Below is a small trained network, with its code and all its weights. Each question gives an input and a class and asks what happens when units are switched off, that is, made to give their printed mean instead of their output.

import numpy as np


def w(rows, s, z=0):
    codes = np.array(rows[::2]) - 128.0
    scale = np.full(codes.shape[1], s)
    scale[-1] = z or s
    return codes * scale


def f(y):
    return np.maximum(y, 0)


def log_softmax(a):
    a = a - a.max(-1, keepdims=True)
    return a - np.log(np.exp(a).sum(-1, keepdims=True))


def net(x, mask):
    res = np.array(x, float).reshape(1, 7) / 4 @ E
    y = f(res @ A[0][:, :-1].T + A[0][:, -1])
    res = res + np.where(mask, y, B[0][:, -1]) @ B[0][:, :-1]
    return log_softmax(res[-1] @ U[:, :-1].T + U[:, -1])


A, B = {}, {}
E = w([
[128,162,139,26,185],'x0',
[107,78,254,157,112],'x1',
[38,244,164,165,106],'x2',
[180,165,134,181,189],'x3',
[31,115,95,173,129],'x4',
[107,37,69,97,104],'x5',
[147,113,166,106,118],'x6',
],0.009)
A[0] = w([
[149,76,152,1,139,104],'n1',
[122,181,114,76,100,89],'n2',
[192,140,35,78,77,153],'n3',
[176,141,113,4,160,185],'n4',
[94,51,110,156,71,253],'n5',
[150,84,117,37,123,152],'n6',
[140,71,48,179,99,201],'n7',
[252,195,100,187,138,92],'n8',
[112,177,133,164,242,55],'n9',
[56,101,185,121,106,15],'n10',
[139,88,120,63,117,86],'n11',
[37,141,170,193,94,208],'n12',
[138,139,171,71,32,143],'n13',
[131,124,10,193,89,224],'n14',
[213,193,135,81,154,2],'n15',
[75,194,163,201,140,123],'n16',
[66,100,248,149,44,51],'n17',
],0.0096,0.0038)
B[0] = w([
[86,58,84,82,195,228],'n1',
[149,127,129,192,149,173],'n2',
[112,92,87,91,195,223],'n3',
[131,112,56,110,204,248],'n4',
[81,87,176,122,194,245],'n5',
[60,84,83,89,182,214],'n6',
[76,174,212,117,235,228],'n7',
[162,52,51,130,39,208],'n8',
[162,153,89,132,114,182],'n9',
[183,119,106,71,82,184],'n10',
[111,40,70,41,152,179],'n11',
[145,141,211,107,96,255],'n12',
[57,168,83,116,89,195],'n13',
[2,111,165,115,186,244],'n14',
[156,72,108,176,121,191],'n15',
[143,119,128,72,105,225],'n16',
[174,61,72,103,78,240],'n17',
],0.0084,0.0086)
U = w([
[250,89,88,165,125,133],'0',
[107,223,109,93,96,206],'1',
[146,140,126,131,120,1],'2',
[115,82,105,78,167,147],'3',
[172,112,133,69,16,118],'4',
[88,135,189,186,161,123],'5',
],0.012,0.0082)

Each question gives the input, the list of numbers given to net, and the class t.
The units are the neurons (one row each of A and B). Each row of codes is followed by its name. A weight is (code - 128) times the scale printed after its matrix; where a second scale follows, it is the last column's (A, B and U).
mask holds one flag per neuron, in row order. A switched-off neuron (its flag False) gives its mean, the last column of its row in B, instead of its output. The means were averaged over made-up inputs and are rounded, as every weight is.
A unit's drop is (log p(t) with every unit on - log p(t) with that unit switched off) / (log p(t) with every unit on - log p(t) with every unit switched off).
The circuit of an input: a set's keep is (log p(t) with only the set's units on - log p(t) with every unit switched off) / (log p(t) with every unit on - log p(t) with every unit switched off). Starting from the 12 units with the biggest drops (on a tie, the unit counted first), units are removed one at a time, each time the one whose removal leaves the highest keep (on an exact tie, the one counted first), for as long as the keep stays at least 0.8.
units of the circuit, in order: the units of the circuit, biggest drop first
k most important neurons: the k neurons with the biggest drops, biggest first
drop of u: that unit's drop, to one decimal
input [-1,-3,4,1,-3,-1,-1], class 4: units of the circuit, in order : [n7; n4; n5]
input [-4,8,-2,2,-8,-8,2], class 0: units of the circuit, in order : [n14]
input [-5,6,5,-4,4,6,-3], class 4: units of the circuit, in order : [n17; n12]
input [-8,7,-4,8,5,-5,3], class 0: units of the circuit, in order : [n17; n14]
input [-8,-6,-8,7,6,-8,-3], class 5: units of the circuit, in order : [n14; n7]
input [0,-3,-4,4,8,-6,-8], class 5: 2 most important neurons : [n14; n17]
input [2,-8,5,7,3,-7,-2], class 0: 2 most important neurons : [n8; n15]
input [-3,-1,8,2,-2,-7,-4], class 4: 2 most important neurons : [n8; n16]
input [5,4,6,6,1,-5,-5], class 1: drop of n10 : 0.1
input [2,2,0,4,5,-8,-5], class 1: drop of n17 : 0.2
input [-2,-5,0,3,8,-3,2], class 5: drop of n17 : 0.1
